Below are the code and all the weights of a small trained network. Each question names an input and a target symbol and asks about switching units off, where a switched-off unit gives its printed mean instead of its output.

import numpy as np


def w(rows, s, z=0):
    codes = np.array(rows[::2]) - 128.0
    scale = np.full(codes.shape[1], s)
    scale[-1] = z or s
    return codes * scale


def f(y):
    return np.maximum(y, 0)


def softmax(a):
    e = np.exp(a - a.max(-1, keepdims=True))
    return e / e.sum(-1, keepdims=True)


def log_softmax(a):
    a = a - a.max(-1, keepdims=True)
    return a - np.log(np.exp(a).sum(-1, keepdims=True))


def net(x, mask):
    ids = ['αγεζηθμξστψω'.index(c) for c in x.split()]
    T = len(ids)
    res = E[ids] + P[:T]
    u = 0
    for l in range(2):
        q, k, v = (res @ M[l].T for M in (Q, K, V))
        z = softmax(np.where(np.tri(T) > 0, q @ k.T / 4**0.5, -1e9)) @ v
        res = res + np.where(mask[u], z, O[l][:, -1]) @ O[l][:, :-1]
        u += 1
        y = f(res @ A[l][:, :-1].T + A[l][:, -1])
        res = res + np.where(mask[u : u + 8], y, B[l][:, -1]) @ B[l][:, :-1]
        u += 8
    return log_softmax(res[-1] @ U[:, :-1].T + U[:, -1])


Q, K, V, O, A, B = {}, {}, {}, {}, {}, {}
E = w([
[122,41,144],'α',
[181,100,134],'γ',
[146,40,115],'ε',
[114,24,190],'ζ',
[110,115,22],'η',
[86,155,97],'θ',
[27,161,208],'μ',
[124,97,89],'ξ',
[75,165,80],'σ',
[115,247,120],'τ',
[250,54,47],'ψ',
[51,191,204],'ω',
],0.013)
P = w([
[52,1,150],'0',
[86,157,127],'1',
[110,165,139],'2',
[148,169,149],'3',
[166,177,152],'4',
[188,182,160],'5',
[209,181,186],'6',
[194,174,170],'7',
[177,183,157],'8',
],0.0065)
Q[0] = w([
[101,1,95],'0.h0',
[80,15,13],'0.h0',
[7,157,184],'0.h0',
[190,215,175],'0.h0',
],0.008)
K[0] = w([
[146,84,161],'0.h0',
[190,69,145],'0.h0',
[86,178,246],'0.h0',
[68,220,60],'0.h0',
],0.012)
V[0] = w([
[255,177,247],'0.h0',
[84,136,95],'0.h0',
[223,41,81],'0.h0',
[127,84,150],'0.h0',
],0.0074)
O[0] = w([
[229,121,247,3],'0.h0',
[100,124,95,162],'0.h0',
[180,4,119,112],'0.h0',
[162,27,163,133],'0.h0',
],0.0039,0.003)
A[0] = w([
[106,129,70,61],'0.n0',
[184,117,86,141],'0.n1',
[168,47,195,205],'0.n2',
[179,118,71,100],'0.n3',
[69,63,254,186],'0.n4',
[72,204,233,69],'0.n5',
[168,101,140,214],'0.n6',
[75,42,91,1],'0.n7',
],0.0085,0.0057)
B[0] = w([
[98,120,105,162],'0.n0',
[136,89,117,189],'0.n1',
[57,65,118,253],'0.n2',
[185,90,122,176],'0.n3',
[104,82,179,250],'0.n4',
[125,62,157,224],'0.n5',
[97,121,101,223],'0.n6',
[48,177,10,159],'0.n7',
],0.012,0.0044)
Q[1] = w([
[85,137,166],'1.h0',
[159,8,114],'1.h0',
[179,146,142],'1.h0',
[148,236,130],'1.h0',
],0.012)
K[1] = w([
[64,130,155],'1.h0',
[254,157,182],'1.h0',
[138,168,53],'1.h0',
[66,111,44],'1.h0',
],0.0092)
V[1] = w([
[60,178,210],'1.h0',
[164,161,254],'1.h0',
[112,38,144],'1.h0',
[99,80,224],'1.h0',
],0.008)
O[1] = w([
[110,237,140,149],'1.h0',
[36,197,207,2],'1.h0',
[221,109,251,251],'1.h0',
[142,165,254,200],'1.h0',
],0.0056,0.009)
A[1] = w([
[116,209,31,245],'1.n0',
[170,68,174,84],'1.n1',
[197,138,254,159],'1.n2',
[170,67,167,81],'1.n3',
[134,43,130,2],'1.n4',
[161,97,31,203],'1.n5',
[126,91,125,93],'1.n6',
[212,95,77,104],'1.n7',
],0.0093,0.0084)
B[1] = w([
[162,218,254,192],'1.n0',
[114,207,43,185],'1.n1',
[51,137,58,248],'1.n2',
[100,171,91,180],'1.n3',
[88,169,93,171],'1.n4',
[172,134,181,250],'1.n5',
[125,129,58,152],'1.n6',
[185,70,143,206],'1.n7',
],0.0078,0.018)
U = w([
[119,119,73,88],'α',
[87,138,53,67],'γ',
[144,147,85,28],'ε',
[142,210,51,3],'ζ',
[174,52,185,152],'η',
[119,93,205,183],'θ',
[133,168,142,100],'μ',
[105,2,208,243],'ξ',
[160,135,183,145],'σ',
[146,177,179,175],'τ',
[139,77,70,137],'ψ',
[90,151,194,112],'ω',
],0.0084,0.0053)

Each question gives the input, a string of symbols that net reads in full, and the target symbol t.
The units are the heads (4 rows each of Q, K, V and O) and the neurons (one row each of A and B). Each row of codes is followed by its name. A weight is (code - 128) times the scale printed after its matrix; where a second scale follows, it is the last column's (O, A, B and U).
mask holds one flag per unit, layer by layer, with each layer's heads first. A switched-off unit (its flag False) gives its mean, the last column of its rows in O or B, instead of its output. The means were averaged over made-up inputs and are rounded, as every weight is.
A unit's drop is (log p(t) with every unit on - log p(t) with that unit switched off) / (log p(t) with every unit on - log p(t) with every unit switched off).
unit that matters most: the unit with the biggest drop
top k neurons: the k neurons with the biggest drops, biggest first
k most important neurons of layer l: the k neurons of layer l with the biggest drops, biggest first
drop when u is switched off: that unit's drop, to one decimal
input μ γ α, target ω: top 3 neurons	(0.n4 0.n2 0.n5)
input ζ θ ξ μ ξ ε, target ω: 2 most important neurons of layer 0	(0.n2 0.n5)
input η η η σ ζ ζ σ ψ η, target ψ: unit that matters most	0.h0
input ζ τ σ η ζ ζ ε θ, target ζ: 3 most important neurons of layer 0	(0.n2 0.n4 0.n7)
input η ζ η ω τ, target η: top 2 neurons	(0.n7 1.n7)
input η η η ω, target ω: top 3 neurons	(0.n5 1.n2 0.n4)
input ζ α τ η, target τ: 3 most important neurons of layer 1	(1.n0 1.n2 1.n7)
input η γ η μ μ η ε, target ω: top 3 neurons	(0.n5 0.n2 0.n4)
input ψ σ η η τ, target ψ: 2 most important neurons of layer 0	(0.n2 0.n7)
input η μ ζ γ η, target η: top 3 neurons	(0.n2 1.n2 0.n3)
input η η θ α η ψ γ γ, target ψ: top 2 neurons	(1.n0 0.n3)
input γ η ζ ζ ψ η, target ψ: top 3 neurons	(1.n0 1.n1 0.n3)
input η α ε, target ψ: top 2 neurons	(1.n0 1.n1)
input η θ ε ψ ζ ζ ζ ψ, target ψ: top neuron	(1.n7)
input μ η ζ, target ω: 2 most important neurons of layer 0	(0.n4 0.n2)
input η ζ ζ η ζ ω ε ζ θ, target η: top 2 neurons	(0.n7 0.n2)
input τ θ σ, target τ: top 2 neurons	(1.n0 1.n2)
input η σ η μ η μ, target ω: top 2 neurons	(0.n5 1.n2)
input ζ ζ ω α α τ σ σ, target ζ: top 2 neurons	(1.n2 0.n2)
input ζ ξ σ, target ζ: 4 most important neurons of layer 0	(0.n2 0.n4 0.n7 0.n6)
input η τ μ ζ σ θ τ θ, target η: 3 most important neurons of layer 0	(0.n7 0.n2 0.n4)
input ζ ψ α μ ξ θ, target ζ: top neuron	(1.n2)
input η ζ ψ σ, target η: 4 most important neurons of layer 0	(0.n7 0.n5 0.n2 0.n4)
input ζ ζ α ψ η ζ, target γ: 2 most important neurons of layer 1	(1.n1 1.n2)
input ζ η θ η γ ζ η, target η: 2 most important neurons of layer 0	(0.n2 0.n4)
input η μ θ η ζ, target ω: drop when 1.h0 is switched off	1.1
input τ η η, target τ: unit that matters most	1.n0
input η ξ ε, target ψ: drop when 1.n0 is switched off	0.4
input ψ τ σ, target ψ: drop when 1.h0 is switched off	1.8
input τ μ σ, target τ: drop when 0.n2 is switched off	0.4
